B:
1: [-137 -218 -106 -102 134 -335 213 68 208 -84 153 324 -1 -132 30 46 25 139 -90 0 79 -153 205 40 -262 -382 111]
2: [-126 159 48 81 -16 10 -71 -298 9 476 2 79 -74 -88 -6 58 -24 -300 -100 183 -82 241 92 88 215 12 -69]
3: [355 -491 25 -318 42 -231 41 321 106 -556 104 80 127 168 150 -170 81 386 21 -8 -110 -254 -51 -48 -630 -3 72]
4: [374 28 -333 -304 -224 104 -82 270 -125 -88 -257 -193 406 221 307 -174 191 139 24 288 -406 17 -330 -171 -184 248 88]
5: [-290 305 -161 118 -39 -4 11 -342 42 660 -43 142 6 -168 14 130 31 -411 -166 242 -81 251 118 85 324 -128 -3]
6: [233 -344 359 -142 125 -156 -3 241 -28 -421 69 7 -213 75 56 -122 -163 437 154 -51 49 -45 44 -50 -262 52 -83]
7: [24 -155 -174 -157 9 -196 98 90 112 -61 45 163 140 -16 109 -20 96 96 -84 94 -84 -102 34 -7 -259 -166 110]
8: [-379 -38 -49 62 218 -369 365 0 218 87 64 424 -187 -234 20 148 -110 46 14 -45 213 21 358 86 33 -506 34]
9: [-57 -94 130 -16 96 -163 71 -1 51 14 53 149 -146 -66 19 15 -98 93 17 35 53 51 148 31 -40 -124 -32]
10: [-35 124 15 19 -24 6 -4 -113 -19 273 -91 43 -35 -7 89 6 -34 -152 9 163 -103 212 29 30 153 53 -75]
11: [156 -233 171 -135 73 -136 28 176 2 -256 27 48 -90 46 79 -83 -83 285 83 17 -14 -29 24 -40 -214 -4 -32]
12: [4 24 -183 -97 -24 -100 104 43 55 85 -94 112 120 11 160 -8 55 -30 -5 142 -127 67 5 -11 -38 -67 35]
13: [18 57 327 68 30 36 -95 -110 -102 186 -38 -44 -253 -6 5 -14 -182 -16 92 97 -10 264 56 23 211 145 -176]
14: [209 -151 173 -124 40 -71 32 232 -63 -268 -103 -27 -85 121 156 -114 -113 288 198 42 -64 76 -33 -73 -110 113 -85]
15: [43 -97 -416 -202 -123 -113 -36 -116 164 217 106 142 399 -14 91 -8 306 -198 -340 242 -265 -150 -57 31 -339 -120 201]
16: [10 -130 -106 -122 35 -178 93 71 98 -26 37 157 75 -28 91 -17 52 79 -63 87 -65 -51 58 2 -200 -154 75]
17: [-160 -156 -143 -86 108 -301 202 31 198 -1 119 306 26 -135 40 54 36 72 -106 32 49 -115 191 45 -215 -359 116]
18: [-88 184 -49 19 -42 8 -4 -93 -53 326 -106 25 -7 -66 75 31 -27 -99 -17 193 -90 203 25 -11 213 -10 -32]
19: [174 48 -26 -94 -77 36 -33 58 -69 53 -172 -52 76 127 194 -84 11 -19 94 176 -212 179 -104 -44 25 186 -70]
20: [112 -368 -217 -278 68 -328 197 298 176 -386 107 234 189 10 138 -63 128 331 -58 18 -44 -288 43 -47 -523 -276 178]
21: [295 -13 509 6 -20 174 -252 -1 -253 -5 -114 -257 -274 151 61 -142 -232 129 204 107 -103 302 -105 -50 169 441 -266]
22: [-61 215 81 83 -63 95 -107 -254 -68 459 -79 -10 -81 -33 37 23 -48 -271 -30 207 -119 304 19 47 284 128 -117]
23: [79 -184 -72 -163 46 -188 125 177 84 -185 1 136 61 23 131 -50 22 196 19 48 -55 -72 39 -30 -248 -123 57]
24: [115 -228 -100 -194 -4 -159 17 114 73 -134 86 93 133 12 84 -59 91 167 -98 97 -97 -143 -7 -31 -335 -102 104]
25: [-61 67 -175 -53 -43 -70 26 -97 60 268 -23 116 120 -43 94 25 78 -160 -110 185 -139 85 28 27 2 -80 46]
26: [-35 -82 -135 -103 9 -157 81 9 100 58 35 165 85 -45 79 3 67 4 -83 110 -68 -28 66 15 -150 -149 73]
27: [116 -67 149 -63 9 -29 -42 31 -45 -6 -29 -18 -71 45 80 -57 -71 93 58 96 -76 107 -2 -17 -23 96 -68]
28: [282 -156 3 -197 -71 -7 -96 151 -55 -154 -38 -81 120 129 138 -127 49 185 7 143 -187 -18 -138 -83 -223 144 11]
29: [-128 116 386 173 75 20 -97 -255 -86 357 18 19 -362 -105 -70 51 -226 -124 36 94 67 323 160 73 337 58 -202]
30: [179 -19 -216 -184 -120 3 -61 52 -8 55 -82 -20 249 106 169 -84 150 -28 -69 217 -266 18 -140 -47 -171 100 60]
31: [106 -143 244 -56 70 -83 -13 80 -37 -108 7 16 -168 28 59 -59 -131 184 96 39 5 78 47 -14 -60 42 -90]
32: [361 14 -11 -174 -177 167 -214 60 -159 33 -175 -222 169 217 200 -160 70 4 34 248 -337 151 -256 -97 -54 393 -68]
33: [-89 49 -155 -43 -20 -94 26 -130 84 276 8 144 89 -60 54 33 79 -169 -133 165 -104 65 55 39 -18 -111 46]
34: [277 122 224 -25 -135 238 -275 -72 -231 195 -183 -272 -48 173 123 -122 -76 -69 105 228 -258 328 -185 -56 195 466 -194]
35: [295 -291 -52 -275 -18 -134 6 279 22 -361 0 8 154 139 173 -138 78 313 25 76 -163 -138 -99 -91 -414 40 62]
36: [-39 140 69 44 -36 45 -76 -174 -48 348 -61 4 -65 -21 48 11 -44 -172 -18 181 -108 243 24 30 198 83 -96]
37: [103 -169 115 -117 94 -175 143 246 11 -278 -67 101 -104 52 148 -69 -113 298 179 1 7 29 56 -50 -130 -50 -44]
38: [5 -125 82 -73 83 -167 84 82 47 -68 32 128 -90 -37 64 -17 -68 152 32 29 21 8 100 -2 -106 -113 -6]
39: [62 96 101 3 -50 69 -108 -97 -85 236 -88 -57 -55 34 80 -36 -50 -96 19 180 -134 229 -35 -2 141 165 -101]
40: [355 -149 439 -95 -34 120 -264 74 -210 -144 -20 -248 -186 157 49 -163 -150 235 127 101 -115 146 -133 -81 -43 375 -174]
41: [119 -121 -49 -138 -20 -89 5 43 40 -23 -1 61 88 54 116 -59 57 41 -30 115 -142 -6 -11 -1 -190 9 13]
42: [197 -127 -147 -229 -27 -111 91 333 -27 -284 -123 6 154 92 218 -112 41 337 87 108 -138 -65 -94 -129 -238 -20 76]
43: [166 -13 -102 -138 -105 13 -72 24 -31 77 -82 -39 158 86 150 -77 80 -20 -30 196 -225 70 -113 -38 -95 123 11]
44: [187 -18 164 -62 -34 54 -117 26 -108 31 -89 -102 -54 94 101 -83 -64 59 77 143 -137 163 -76 -34 25 212 -107]
45: [-207 -115 39 -43 192 -309 280 244 53 -172 47 236 -199 -201 24 54 -165 412 79 -38 218 -71 224 -70 -35 -424 68]
46: [-586 350 -753 1 111 -417 700 173 272 285 -304 563 203 -260 295 217 67 -99 75 113 63 86 295 -4 230 -733 205]
47: [303 9 231 -71 -95 166 -225 19 -196 41 -134 -232 -45 174 121 -140 -81 52 112 180 -215 230 -172 -61 69 396 -160]
48: [184 -345 315 -96 100 -159 -48 -5 91 -208 141 98 -154 88 32 -78 -66 93 30 -20 -17 -8 79 79 -297 76 -107]
49: [19 -40 263 18 68 -50 -25 -33 -44 62 2 28 -211 -13 19 -20 -154 73 76 57 22 157 86 22 81 42 -124]
50: [-310 85 159 149 133 -157 103 -245 84 366 75 238 -273 -209 -66 131 -151 -155 -42 52 142 190 278 113 230 -235 -77]
51: [-71 -162 31 -63 115 -244 138 55 113 -64 87 214 -81 -86 29 19 -46 132 -23 17 60 -41 164 30 -152 -234 32]
52: [-31 -179 -87 -122 73 -242 145 88 128 -87 80 215 34 -51 74 -3 33 130 -53 47 0 -97 112 11 -232 -236 80]
53: [48 190 66 26 -96 127 -154 -199 -101 391 -118 -89 -19 30 70 -22 -27 -224 -12 234 -185 295 -59 9 230 209 -115]
54: [-113 -69 159 23 115 -166 74 -46 58 79 70 167 -190 -96 -7 34 -119 47 2 32 83 75 176 50 18 -147 -45]
55: [68 -334 178 -129 155 -272 133 223 81 -349 118 172 -146 -18 43 -48 -104 375 75 -64 95 -126 142 -14 -303 -184 9]
56: [286 -25 -3 -168 -168 145 -258 34 -167 68 -32 -226 158 101 85 -127 81 100 -91 249 -264 43 -220 -117 -107 250 21]
57: [-105 -4 298 89 115 -95 21 -104 -6 148 38 102 -296 -97 -29 33 -204 25 63 39 96 184 176 53 158 -58 -131]
58: [-174 8 142 71 106 -140 78 -124 59 213 52 178 -201 -128 -15 67 -121 -46 -10 51 84 143 203 75 113 -159 -60]
59: [303 -370 311 -190 99 -149 -7 304 -41 -498 43 -25 -142 117 90 -151 -130 481 157 -35 4 -81 -2 -80 -326 78 -61]
60: [164 214 3 -19 -175 215 -230 -170 -155 382 -175 -180 92 111 127 -65 35 -246 -18 295 -298 305 -171 -23 207 345 -112]
61: [257 -7 -282 -225 -178 54 -89 76 -29 53 -128 -79 341 154 216 -120 201 -44 -72 263 -355 21 -219 -76 -194 182 70]
62: [-24 9 -175 -61 -72 -49 -59 -210 93 337 62 111 158 -29 46 19 151 -271 -214 209 -178 43 20 75 -94 -41 50]
63: [-360 326 -185 140 -3 -62 107 -313 73 644 -72 212 -16 -190 33 152 3 -392 -120 214 -42 268 173 90 364 -204 -9]
64: [9 26 -137 -68 -77 -25 -70 -175 61 299 30 77 147 -6 59 -2 115 -219 -167 204 -186 68 -7 47 -58 3 35]
65: [-54 -230 35 -97 145 -280 187 143 120 -188 94 230 -94 -88 47 6 -63 260 15 -16 99 -98 167 5 -218 -266 52]
66: [218 -158 68 -218 158 -254 436 785 -75 -795 -397 69 -132 187 394 -153 -263 764 601 -110 49 59 3 -220 -92 -50 -84]
67: [314 -234 346 -134 46 -31 -73 234 -119 -353 -42 -115 -164 152 104 -155 -151 379 196 17 -49 57 -56 -85 -157 208 -129]
68: [121 -282 460 -43 174 -163 21 175 -30 -325 77 50 -350 9 12 -72 -251 396 185 -78 139 30 124 -20 -121 0 -134]
69: [121 -179 92 -149 51 -126 43 242 -41 -255 2 25 -60 2 84 -75 -79 376 79 39 -2 -55 5 -98 -169 -57 17]
70: [-43 215 -51 35 -99 89 -106 -233 -51 475 -95 -14 46 -18 66 20 26 -300 -87 246 -184 261 -22 34 231 111 -61]
71: [-205 273 -4 170 -66 66 -114 -549 72 779 -18 122 -35 -68 1 103 36 -678 -173 253 -159 381 113 198 322 91 -131]
72: [-211 101 -507 -87 -60 -184 168 -118 203 361 -5 277 301 -121 116 94 228 -264 -245 218 -159 -27 80 54 -87 -314 184]

[-68 43 41 -56 -120 -35 -33 -120 -72 202 -235 -66 182 -10 20 52 74 -44 11 4 14 -119 16 -346 -187 74 -119 -25] -> 33
[120 -114 -183 21 -280 78 -65 -208 217 -288 -46 175 0 106 -236 166 216 37 152 313 327 185 252 21 46 -498 133 96] -> 45
[-84 -53 -223 183 51 158 -51 -71 -139 -47 -58 -1 -36 -61 -21 -95 2 94 -135 -25 78 -40 -68 -198 -68 137 61 -137] -> 10
[-5 10 121 -177 -239 -83 -34 -70 -35 45 -146 91 123 81 -110 107 68 -71 76 145 72 48 147 -86 -110 -150 37 93] -> 52
[-19 -83 -80 20 -44 94 -22 55 -147 -314 137 260 -189 39 -178 -68 -23 50 -103 108 136 202 64 236 73 -92 342 -13] -> 37
[8 -150 276 -296 -238 -15 -166 67 -495 -163 18 327 127 59 -272 47 -96 88 -134 139 111 279 139 323 -34 -115 450 240] -> 20
[25 103 -129 64 -158 -33 76 -243 368 -15 -159 -68 30 55 34 146 284 -137 158 91 149 -102 93 -321 -49 -159 -156 -118] -> 58
[-33 243 134 -178 -124 -235 262 101 390 -106 103 164 -306 186 -17 36 123 -369 191 116 -49 35 154 113 31 -140 17 -112] -> 6
[-83 184 495 -467 -200 -328 126 240 -124 92 29 245 -87 174 -90 29 -91 -312 60 73 -184 101 147 232 -107 13 150 98] -> 3
[-221 11 13 85 257 112 15 252 -550 -81 159 139 -236 -108 19 -314 -269 64 -403 -262 -146 2 -237 123 -36 559 343 -213] -> 32
[-173 126 238 -193 -19 -138 27 124 -285 291 -146 5 55 1 50 -88 -128 -132 -91 -112 -193 -122 -55 -187 -222 326 -38 -46] -> 30
[95 -74 170 -153 -407 -23 -211 -435 -136 171 -432 -88 637 -30 -49 355 306 85 42 84 265 -54 120 -419 -173 -171 -42 171] -> 46
[-64 223 161 -223 -111 -246 235 189 286 -43 97 190 -335 197 -55 -16 15 -358 180 140 -111 55 164 134 -20 -121 8 -61] -> 59
[-11 -148 4 -27 -104 118 -151 -39 -368 -172 -12 189 76 -24 -173 -6 -31 154 -169 56 160 153 31 100 -16 -17 327 67] -> 16
[16 19 -236 72 -81 32 113 28 325 -321 141 216 -372 143 -171 -36 90 -109 139 248 146 156 181 142 89 -324 116 -79] -> 68
[-160 293 -38 22 116 -151 313 191 339 24 113 37 -466 106 104 -165 -9 -351 81 -45 -196 -122 -16 -78 -44 174 -122 -304] -> 40
[68 53 211 -244 -348 -155 -20 -186 101 27 -194 74 235 107 -92 244 216 -127 156 168 140 43 195 -107 -87 -263 17 121] -> 1
[30 -21 -200 88 -140 66 -13 -163 193 -118 -80 46 -35 59 -95 68 153 -9 87 165 189 36 117 -156 -24 -223 -3 -34] -> 54
[-99 48 107 -80 -95 -50 -50 -80 -189 267 -251 -82 219 -28 41 27 15 -31 -50 -61 -38 -144 -31 -354 -218 192 -105 -30] -> 62
[-63 153 -12 72 -34 -48 97 -157 132 92 -149 -111 59 -28 149 60 188 -139 -11 -116 17 -185 -74 -349 -85 183 -108 -215] -> 18
[-7 -86 -579 443 70 289 0 -203 251 -284 11 -15 -227 -38 -44 -80 159 114 -14 92 261 -14 -10 -235 62 -111 5 -243] -> 29
[-116 -24 -184 162 137 136 25 98 -179 -157 109 125 -259 -29 -47 -200 -103 45 -185 -43 7 36 -88 33 -6 193 192 -172] -> 44
[142 -195 -229 78 -309 167 -177 -349 91 -247 -161 102 199 39 -223 224 266 167 95 286 417 150 208 -119 16 -467 136 119] -> 8
[-43 -59 -77 10 -34 76 -5 84 -119 -248 123 237 -215 52 -170 -96 -56 17 -75 111 88 170 62 186 36 -72 283 -20] -> 48
[-65 222 -160 156 31 -48 226 -99 437 -21 -30 -83 -220 41 143 -3 206 -244 99 -49 6 -166 -23 -277 -12 68 -160 -309] -> 13
[23 -35 -32 -59 -211 1 -39 -114 55 -77 -96 113 45 74 -137 97 109 -19 82 180 157 85 151 -66 -50 -230 64 64] -> 51
[-62 -141 -25 45 -11 157 -142 -28 -460 -144 -15 141 82 -83 -107 -66 -65 184 -269 -50 116 96 -65 43 -24 160 338 -5] -> 12
[81 -181 -463 329 -103 296 -128 -339 123 -288 -103 17 52 -39 -122 79 237 214 0 155 388 59 67 -233 45 -269 85 -72] -> 50
